Here is a tiny trained network, its code and every weight. The questions are about switching its units off for an input and a target symbol, where a switched-off unit gives its printed mean instead of its output.

import numpy as np


def w(rows, s, z=0):
    codes = np.array(rows[::2]) - 128.0
    scale = np.full(codes.shape[1], s)
    scale[-1] = z or s
    return codes * scale


def norm(h):
    return h / np.sqrt((h * h).mean(-1, keepdims=True) + 1e-5)


def softmax(a):
    e = np.exp(a - a.max(-1, keepdims=True))
    return e / e.sum(-1, keepdims=True)


def log_softmax(a):
    a = a - a.max(-1, keepdims=True)
    return a - np.log(np.exp(a).sum(-1, keepdims=True))


def net(x, mask):
    ids = ['Ψαβεζηξστ'.index(c) for c in x.split()]
    T = len(ids)
    res = E[ids] + P[:T]
    u = 0
    for l in range(3):
        r = norm(res)
        for j in range(2):
            rows = slice(2 * j, 2 * j + 2)
            q, k, v = (r @ M[l][rows].T for M in (Q, K, V))
            z = softmax(np.where(np.tri(T) > 0, q @ k.T / 2**0.5, -1e9)) @ v
            o = O[l][rows]
            res = res + np.where(mask[u + j], z, o[:, -1]) @ o[:, :-1]
        u += 2
    return log_softmax(norm(res)[-1] @ U[:, :-1].T + U[:, -1])


Q, K, V, O = {}, {}, {}, {}
E = w([
[137,138,126,135],'Ψ',
[124,128,130,136],'α',
[137,138,127,136],'β',
[115,119,131,136],'ε',
[117,88,175,1],'ζ',
[143,124,120,134],'η',
[123,110,127,140],'ξ',
[144,114,111,128],'σ',
[154,95,97,152],'τ',
],0.0091)
P = w([
[67,200,4,116],'0',
[181,125,119,153],'1',
[175,124,139,148],'2',
[164,113,153,149],'3',
[101,173,122,94],'4',
[119,114,144,122],'5',
[113,114,144,119],'6',
[110,117,148,118],'7',
[112,114,151,116],'8',
[108,114,150,115],'9',
[108,118,147,110],'10',
[106,118,147,111],'11',
[105,118,145,110],'12',
],0.0034)
Q[0] = w([
[192,71,55,217],'0.h0',
[177,254,67,135],'0.h0',
[134,84,217,208],'0.h1',
[92,121,195,61],'0.h1',
],0.0032)
K[0] = w([
[151,72,207,173],'0.h0',
[217,213,48,171],'0.h0',
[181,163,103,2],'0.h1',
[114,173,70,163],'0.h1',
],0.0038)
V[0] = w([
[2,145,131,183],'0.h0',
[122,154,177,195],'0.h0',
[35,61,160,101],'0.h1',
[113,24,211,128],'0.h1',
],0.002)
O[0] = w([
[255,130,108,166,252],'0.h0',
[192,141,131,67,228],'0.h0',
[120,99,183,116,33],'0.h1',
[62,143,180,119,119],'0.h1',
],0.0028,0.00029)
Q[1] = w([
[90,134,113,4],'1.h0',
[15,132,229,182],'1.h0',
[222,146,97,156],'1.h1',
[154,92,168,210],'1.h1',
],0.0048)
K[1] = w([
[147,107,254,180],'1.h0',
[137,23,133,56],'1.h0',
[136,173,78,181],'1.h1',
[183,63,183,164],'1.h1',
],0.0049)
V[1] = w([
[119,103,21,34],'1.h0',
[175,62,51,202],'1.h0',
[177,110,206,4],'1.h1',
[30,207,111,4],'1.h1',
],0.0027)
O[1] = w([
[240,161,76,63,144],'1.h0',
[76,122,21,104,226],'1.h0',
[115,3,216,61,59],'1.h1',
[195,60,215,209,5],'1.h1',
],0.0035,0.0024)
Q[2] = w([
[153,108,232,204],'2.h0',
[161,145,203,183],'2.h0',
[74,159,157,122],'2.h1',
[137,179,111,254],'2.h1',
],0.0085)
K[2] = w([
[174,135,1,250],'2.h0',
[131,168,44,220],'2.h0',
[65,99,153,149],'2.h1',
[126,155,57,240],'2.h1',
],0.0083)
V[2] = w([
[206,126,224,118],'2.h0',
[75,170,163,210],'2.h0',
[161,106,168,3],'2.h1',
[33,25,134,196],'2.h1',
],0.0046)
O[2] = w([
[32,89,60,125,3],'2.h0',
[171,112,67,133,98],'2.h0',
[163,254,101,96,93],'2.h1',
[42,116,90,178,90],'2.h1',
],0.005,0.0046)
U = w([
[131,126,107,150,1],'Ψ',
[255,207,34,201,187],'α',
[165,112,220,169,90],'β',
[99,106,234,239,111],'ε',
[172,117,191,50,187],'ζ',
[90,155,109,93,62],'η',
[22,107,142,144,140],'ξ',
[62,172,38,60,99],'σ',
[56,54,31,119,139],'τ',
],0.0065,0.0075)

Each question gives the input, a string of symbols that net reads in full, and the target symbol t.
The units are the heads (2 rows each of Q, K, V and O). Each row of codes is followed by its name. A weight is (code - 128) times the scale printed after its matrix; where a second scale follows, it is the last column's (O and U).
mask holds one flag per head, layer by layer. A switched-off head (its flag False) gives its mean, the last column of its rows in O, instead of its output. The means were averaged over made-up inputs and are rounded, as every weight is.
A unit's drop is (log p(t) with every unit on - log p(t) with that unit switched off) / (log p(t) with every unit on - log p(t) with every unit switched off).
The circuit of an input: a set's keep is (log p(t) with only the set's units on - log p(t) with every unit switched off) / (log p(t) with every unit on - log p(t) with every unit switched off). Starting from all 6 units, units are removed one at a time, each time the one whose removal leaves the highest keep (on an exact tie, the one counted first), for as long as the keep stays at least 0.8.
circuit, biggest first: the units of the circuit, biggest drop first
most important unit: the unit with the biggest drop
heads that matter: for each layer, one digit per head in row order, 1 if its drop is at least 0.15 and else 0, layers parted by /
drop when u is switched off: that unit's drop, to one decimal
input α ξ τ ε ζ σ η, target σ: circuit, biggest first -> 2.h0
input η η ζ η Ψ α ε ξ ε σ Ψ ε Ψ, target ε: heads that matter -> 10 / 11 / 01
input ε τ ε η β Ψ ε ξ ζ α, target ξ: heads that matter -> 00 / 00 / 10
input ξ ξ τ ζ ξ β α ε ξ β Ψ, target ε: heads that matter -> 01 / 11 / 01
input σ Ψ ζ α σ σ η, target σ: heads that matter -> 00 / 00 / 11
input α τ ξ ξ ε ε α ε ε, target ε: heads that matter -> 01 / 10 / 11
input α ζ Ψ β ε ξ ξ, target ξ: heads that matter -> 00 / 00 / 10
input ζ α ε ε ξ β, target ξ: circuit, biggest first -> 2.h0; 1.h1
input ξ σ ζ ξ σ, target σ: heads that matter -> 00 / 00 / 11
input ξ ε ζ ξ β, target ξ: circuit, biggest first -> 2.h0; 2.h1
input β ζ α Ψ ξ Ψ ε ε α, target ε: heads that matter -> 01 / 10 / 01
input τ ξ Ψ τ η ε, target α: circuit, biggest first -> 1.h1; 0.h1
input Ψ ξ ε α ε σ α ε ξ ξ τ ξ, target ε: drop when 1.h0 is switched off -> 0.6
input β Ψ β α α ζ ε ξ ε ξ Ψ, target ξ: drop when 0.h0 is switched off -> 0.1
input ξ ξ ζ ε, target ξ: most important unit -> 2.h0
input ε α σ η Ψ ε α ζ ε τ, target τ: drop when 2.h0 is switched off -> 1.0
